Below is a small trained network, with its code and all its weights. Each question gives an input and a class and asks what happens when units are switched off, that is, made to give their printed mean instead of their output.

import numpy as np


def w(rows, s, z=0):
    codes = np.array(rows[::2]) - 128.0
    scale = np.full(codes.shape[1], s)
    scale[-1] = z or s
    return codes * scale


def norm(h):
    return h / np.sqrt((h * h).mean(-1, keepdims=True) + 1e-5)


def f(y):
    return np.maximum(y, 0)


def log_softmax(a):
    a = a - a.max(-1, keepdims=True)
    return a - np.log(np.exp(a).sum(-1, keepdims=True))


def net(x, mask):
    res = np.array(x, float).reshape(1, 2) / 4 @ E
    u = 0
    for l in range(4):
        y = f(norm(res) @ A[l][:, :-1].T + A[l][:, -1])
        res = res + np.where(mask[u : u + 9], y, B[l][:, -1]) @ B[l][:, :-1]
        u += 9
    return log_softmax(norm(res)[-1] @ U[:, :-1].T + U[:, -1])


A, B = {}, {}
E = w([
[99,236,29,14],'x0',
[93,164,253,50],'x1',
],0.0021)
A[0] = w([
[93,159,249,184,79],'L0N1',
[163,176,65,94,128],'L0N2',
[126,72,144,166,211],'L0N3',
[215,174,115,128,74],'L0N4',
[128,205,137,186,41],'L0N5',
[82,85,81,232,149],'L0N6',
[156,253,139,82,146],'L0N7',
[132,102,105,228,80],'L0N8',
[107,138,138,220,8],'L0N9',
],0.0029,0.0012)
B[0] = w([
[108,220,5,71,233],'L0N1',
[60,83,149,160,228],'L0N2',
[115,125,63,58,230],'L0N3',
[95,107,162,146,143],'L0N4',
[122,118,102,112,128],'L0N5',
[236,149,134,80,235],'L0N6',
[85,57,133,200,254],'L0N7',
[52,218,124,60,208],'L0N8',
[81,185,138,101,155],'L0N9',
],0.0025,0.0017)
A[1] = w([
[151,208,81,79,9],'L1N1',
[165,100,221,217,46],'L1N2',
[234,173,53,112,162],'L1N3',
[17,116,57,98,249],'L1N4',
[222,108,188,70,139],'L1N5',
[170,33,221,247,85],'L1N6',
[253,38,200,179,98],'L1N7',
[117,117,48,199,193],'L1N8',
[81,168,110,7,86],'L1N9',
],0.0025,0.0012)
B[1] = w([
[79,51,120,159,160],'L1N1',
[5,54,59,119,169],'L1N2',
[147,135,231,76,196],'L1N3',
[121,94,197,168,254],'L1N4',
[172,116,116,48,163],'L1N5',
[33,136,44,142,199],'L1N6',
[75,91,31,38,193],'L1N7',
[134,121,219,127,211],'L1N8',
[124,68,127,200,221],'L1N9',
],0.0031,0.0024)
A[2] = w([
[216,157,65,212,163],'L2N1',
[38,172,56,115,60],'L2N2',
[225,115,80,189,80],'L2N3',
[225,123,83,230,127],'L2N4',
[195,143,51,111,207],'L2N5',
[206,70,78,175,57],'L2N6',
[145,254,103,61,167],'L2N7',
[123,229,89,112,2],'L2N8',
[142,45,161,116,159],'L2N9',
],0.004,0.00099)
B[2] = w([
[162,190,200,38,201],'L2N1',
[66,29,97,201,251],'L2N2',
[93,217,135,89,195],'L2N3',
[135,207,150,130,206],'L2N4',
[164,150,197,80,199],'L2N5',
[95,177,129,119,206],'L2N6',
[206,70,123,253,177],'L2N7',
[134,63,81,221,144],'L2N8',
[168,131,94,182,234],'L2N9',
],0.004,0.002)
A[3] = w([
[114,140,86,234,127],'L3N1',
[70,55,185,72,3],'L3N2',
[115,140,191,184,95],'L3N3',
[63,111,96,194,118],'L3N4',
[69,97,53,109,11],'L3N5',
[116,117,235,211,253],'L3N6',
[172,254,88,113,98],'L3N7',
[129,203,230,56,1],'L3N8',
[80,46,70,35,115],'L3N9',
],0.0038,0.00087)
B[3] = w([
[126,147,140,93,206],'L3N1',
[128,174,66,169,210],'L3N2',
[150,124,132,111,177],'L3N3',
[154,79,151,123,241],'L3N4',
[57,99,185,207,197],'L3N5',
[191,148,106,80,252],'L3N6',
[65,166,134,91,177],'L3N7',
[2,206,83,117,213],'L3N8',
[173,122,123,177,209],'L3N9',
],0.0047,0.0029)
U = w([
[89,39,115,198,141],'0',
[80,221,115,77,140],'1',
[253,95,146,67,122],'2',
[157,147,202,160,3],'3',
],0.02,0.024)

Each question gives the input, the list of numbers given to net, and the class t.
The units are the neurons (one row each of A and B). Each row of codes is followed by its name. A weight is (code - 128) times the scale printed after its matrix; where a second scale follows, it is the last column's (A, B and U).
mask holds one flag per neuron, layer by layer. A switched-off neuron (its flag False) gives its mean, the last column of its row in B, instead of its output. The means were averaged over made-up inputs and are rounded, as every weight is.
A unit's drop is (log p(t) with every unit on - log p(t) with that unit switched off) / (log p(t) with every unit on - log p(t) with every unit switched off).
most important unit: the unit with the biggest drop
top k neurons: the k neurons with the biggest drops, biggest first
top k neurons in layer l: the k neurons of layer l with the biggest drops, biggest first
drop of u: that unit's drop, to one decimal
input [3,-1], class 2: top 3 neurons	[L1N4 L1N6 L1N7]
input [0,-3], class 2: top 3 neurons	[L1N3 L0N8 L2N1]
input [6,-6], class 0: top 2 neurons	[L2N2 L0N2]
input [-3,-2], class 2: top neuron	[L0N3]
input [-3,-3], class 2: top 4 neurons	[L1N3 L0N3 L0N7 L2N3]
input [-2,-3], class 2: top 2 neurons	[L1N3 L0N8]
input [-6,7], class 1: top 4 neurons	[L2N2 L0N1 L0N7 L1N9]
input [5,5], class 0: top 3 neurons	[L1N3 L1N8 L2N1]
input [-3,3], class 2: top 3 neurons	[L0N1 L2N9 L2N1]
input [0,-2], class 2: top 2 neurons	[L1N3 L2N9]
input [3,3], class 2: top 4 neurons in layer 0	[L0N1 L0N8 L0N7 L0N3]
input [5,-5], class 0: top 2 neurons	[L0N2 L2N2]
input [1,0], class 2: drop of L3N6	0.2
input [-1,-4], class 1: most important unit	L0N6
input [1,-4], class 1: drop of L0N6	0.7
